Below is a small trained network, with its code and all its weights. Each question gives an input and a target symbol and asks what happens when units are switched off, that is, made to give their printed mean instead of their output.

import numpy as np


def w(rows, s, z=0):
    codes = np.array(rows[::2]) - 128.0
    scale = np.full(codes.shape[1], s)
    scale[-1] = z or s
    return codes * scale


def norm(h):
    return h / np.sqrt((h * h).mean(-1, keepdims=True) + 1e-5)


def f(y):
    return np.maximum(y, 0)


def softmax(a):
    e = np.exp(a - a.max(-1, keepdims=True))
    return e / e.sum(-1, keepdims=True)


def log_softmax(a):
    a = a - a.max(-1, keepdims=True)
    return a - np.log(np.exp(a).sum(-1, keepdims=True))


def net(x, mask):
    ids = ['αβγδζηπστψω'.index(c) for c in x.split()]
    T = len(ids)
    res = E[ids] + P[:T]
    q, k, v = (norm(res) @ M[0].T for M in (Q, K, V))
    z = softmax(np.where(np.tri(T) > 0, q @ k.T / 3**0.5, -1e9)) @ v
    res = res + np.where(mask[0], z, O[0][:, -1]) @ O[0][:, :-1]
    y = f(norm(res) @ A[0][:, :-1].T + A[0][:, -1])
    res = res + np.where(mask[1:13], y, B[0][:, -1]) @ B[0][:, :-1]
    return log_softmax(norm(res)[-1] @ U[:, :-1].T + U[:, -1])


Q, K, V, O, A, B = {}, {}, {}, {}, {}, {}
E = w([
[165,111,109,63,186,173,159,68,169],'α',
[119,160,70,92,170,129,86,87,174],'β',
[119,98,233,171,152,158,148,67,240],'γ',
[136,46,205,36,155,107,65,158,65],'δ',
[123,165,132,195,108,137,1,73,24],'ζ',
[30,173,118,203,166,191,191,139,74],'η',
[173,36,114,168,131,77,105,244,187],'π',
[178,146,62,111,205,98,156,136,116],'σ',
[122,166,50,120,179,93,87,136,146],'τ',
[84,140,66,117,149,120,65,152,184],'ψ',
[174,87,94,105,191,133,193,172,148],'ω',
],0.013)
P = w([
[144,168,132,63,172,224,80,226,148],'0',
[144,130,105,104,136,176,85,138,119],'1',
[128,117,110,153,224,120,88,128,142],'2',
[108,165,105,122,141,53,137,113,153],'3',
[140,66,57,164,141,147,115,94,118],'4',
[102,62,87,168,246,90,110,78,127],'5',
[79,97,80,131,146,16,175,66,132],'6',
[143,104,52,149,70,77,169,92,138],'7',
[192,154,75,146,75,142,123,148,152],'8',
[210,161,122,146,105,206,65,198,142],'9',
],0.011)
Q[0] = w([
[78,42,93,85,144,11,151,79,171],'h1',
[220,102,98,82,93,208,24,177,88],'h1',
[86,168,243,13,83,82,129,168,49],'h1',
],0.011)
K[0] = w([
[110,17,144,143,189,70,121,100,72],'h1',
[197,188,201,67,47,107,148,200,101],'h1',
[156,134,176,128,250,163,75,173,118],'h1',
],0.011)
V[0] = w([
[159,69,151,106,138,40,132,181,94],'h1',
[175,155,153,98,122,143,231,114,181],'h1',
[167,159,105,130,181,133,153,89,2],'h1',
],0.009)
O[0] = w([
[157,150,190,107,174,173,14,147,114,65],'h1',
[41,155,92,179,206,70,69,127,159,3],'h1',
[78,183,109,137,48,253,56,164,187,186],'h1',
],0.011,0.0014)
A[0] = w([
[165,136,152,118,199,131,82,71,125,117],'n1',
[154,120,168,199,120,80,91,106,42,239],'n2',
[84,129,140,178,59,187,138,155,161,212],'n3',
[169,119,203,176,36,179,113,101,132,252],'n4',
[100,141,175,149,152,165,71,118,149,131],'n5',
[142,88,143,162,152,122,115,180,121,122],'n6',
[64,149,134,167,185,88,110,125,133,190],'n7',
[161,128,95,105,126,161,183,161,161,85],'n8',
[60,153,79,164,122,153,209,136,133,118],'n9',
[94,156,254,111,125,176,98,117,115,190],'n10',
[173,143,125,125,87,173,115,145,188,83],'n11',
[129,107,138,204,109,133,179,79,127,205],'n12',
],0.014,0.0043)
B[0] = w([
[79,131,183,126,68,82,114,185,103,232],'n1',
[176,83,209,144,94,234,167,116,150,202],'n2',
[178,178,202,98,147,134,235,164,92,233],'n3',
[196,180,203,250,119,89,98,105,164,226],'n4',
[228,204,73,89,125,114,146,170,111,197],'n5',
[125,139,149,107,71,101,141,117,116,180],'n6',
[148,161,187,152,122,170,148,50,185,236],'n7',
[112,169,119,141,67,114,89,52,124,232],'n8',
[112,83,183,194,96,121,109,254,109,254],'n9',
[74,111,41,239,240,100,142,89,72,181],'n10',
[54,4,107,84,213,146,119,101,107,214],'n11',
[179,201,100,149,158,77,130,148,99,220],'n12',
],0.01,0.0078)
U = w([
[87,110,128,194,135,182,109,173,230,106],'α',
[125,141,80,168,49,79,95,165,120,111],'β',
[119,136,149,149,197,73,197,118,169,93],'γ',
[112,121,123,153,184,111,66,152,75,133],'δ',
[131,176,162,154,73,251,158,66,89,66],'ζ',
[67,142,132,146,114,162,207,198,81,136],'η',
[148,94,202,76,104,87,93,174,127,94],'π',
[149,138,87,92,180,194,170,166,137,194],'σ',
[85,114,96,118,99,171,118,88,124,253],'τ',
[174,168,95,75,94,94,172,107,63,118],'ψ',
[151,222,144,96,108,122,72,152,157,121],'ω',
],0.011,0.0055)

Each question gives the input, a string of symbols that net reads in full, and the target symbol t.
The units are the heads (3 rows each of Q, K, V and O) and the neurons (one row each of A and B). Each row of codes is followed by its name. A weight is (code - 128) times the scale printed after its matrix; where a second scale follows, it is the last column's (O, A, B and U).
mask holds one flag per unit, heads first, then neurons. A switched-off unit (its flag False) gives its mean, the last column of its rows in O or B, instead of its output. The means were averaged over made-up inputs and are rounded, as every weight is.
A unit's drop is (log p(t) with every unit on - log p(t) with that unit switched off) / (log p(t) with every unit on - log p(t) with every unit switched off).
The circuit of an input: a set's keep is (log p(t) with only the set's units on - log p(t) with every unit switched off) / (log p(t) with every unit on - log p(t) with every unit switched off). Starting from the 12 units with the biggest drops (on a tie, the unit counted first), units are removed one at a time, each time the one whose removal leaves the highest keep (on an exact tie, the one counted first), for as long as the keep stays at least 0.8.
circuit, biggest first: the units of the circuit, biggest drop first
top k neurons: the k neurons with the biggest drops, biggest first
drop of u: that unit's drop, to one decimal
input γ π σ α, target σ: top 2 neurons -> n5, n11
input σ γ δ γ ζ β, target ζ: top 3 neurons -> n8, n3, n4
input α η β, target η: circuit, biggest first -> h1, n3, n9
input α γ σ π α, target π: circuit, biggest first -> h1, n1
input ω σ δ σ η ψ π ψ τ, target ψ: top 3 neurons -> n9, n4, n7
input ω η α γ τ δ δ ω α ω, target α: circuit, biggest first -> h1, n3, n12
input ω ω ψ β, target ψ: circuit, biggest first -> h1, n4
input δ η α, target η: circuit, biggest first -> h1, n9, n3
input ζ τ ζ α, target ζ: top 4 neurons -> n8, n4, n11, n3
input ω π ζ β σ σ, target σ: circuit, biggest first -> h1, n11, n5, n4
input σ η ζ τ τ γ α δ, target δ: circuit, biggest first -> h1, n10
input ζ ω α α ψ ω, target ψ: top neuron -> n9
input γ ω σ τ β π γ ω α, target ω: top 2 neurons -> n5, n1
input π α ζ, target ζ: top 3 neurons -> n2, n9, n7
input ω α σ γ α ψ, target α: top 2 neurons -> n3, n7
input α π ω ζ ω, target ζ: top 2 neurons -> n8, n4
input ω α α α, target α: top 2 neurons -> n9, n3
input γ β τ π η ζ σ σ, target σ: top 2 neurons -> n11, n3
input η γ ζ ω ω ψ σ ω, target σ: top neuron -> n11
input β δ σ η η σ τ τ, target τ: top neuron -> n11
input η η ζ ω α δ ψ ω τ, target ω: drop of n3 -> 0.0
input τ η η γ σ, target γ: drop of h1 -> 3.7
input η τ β σ β π α β, target α: drop of n3 -> 0.1
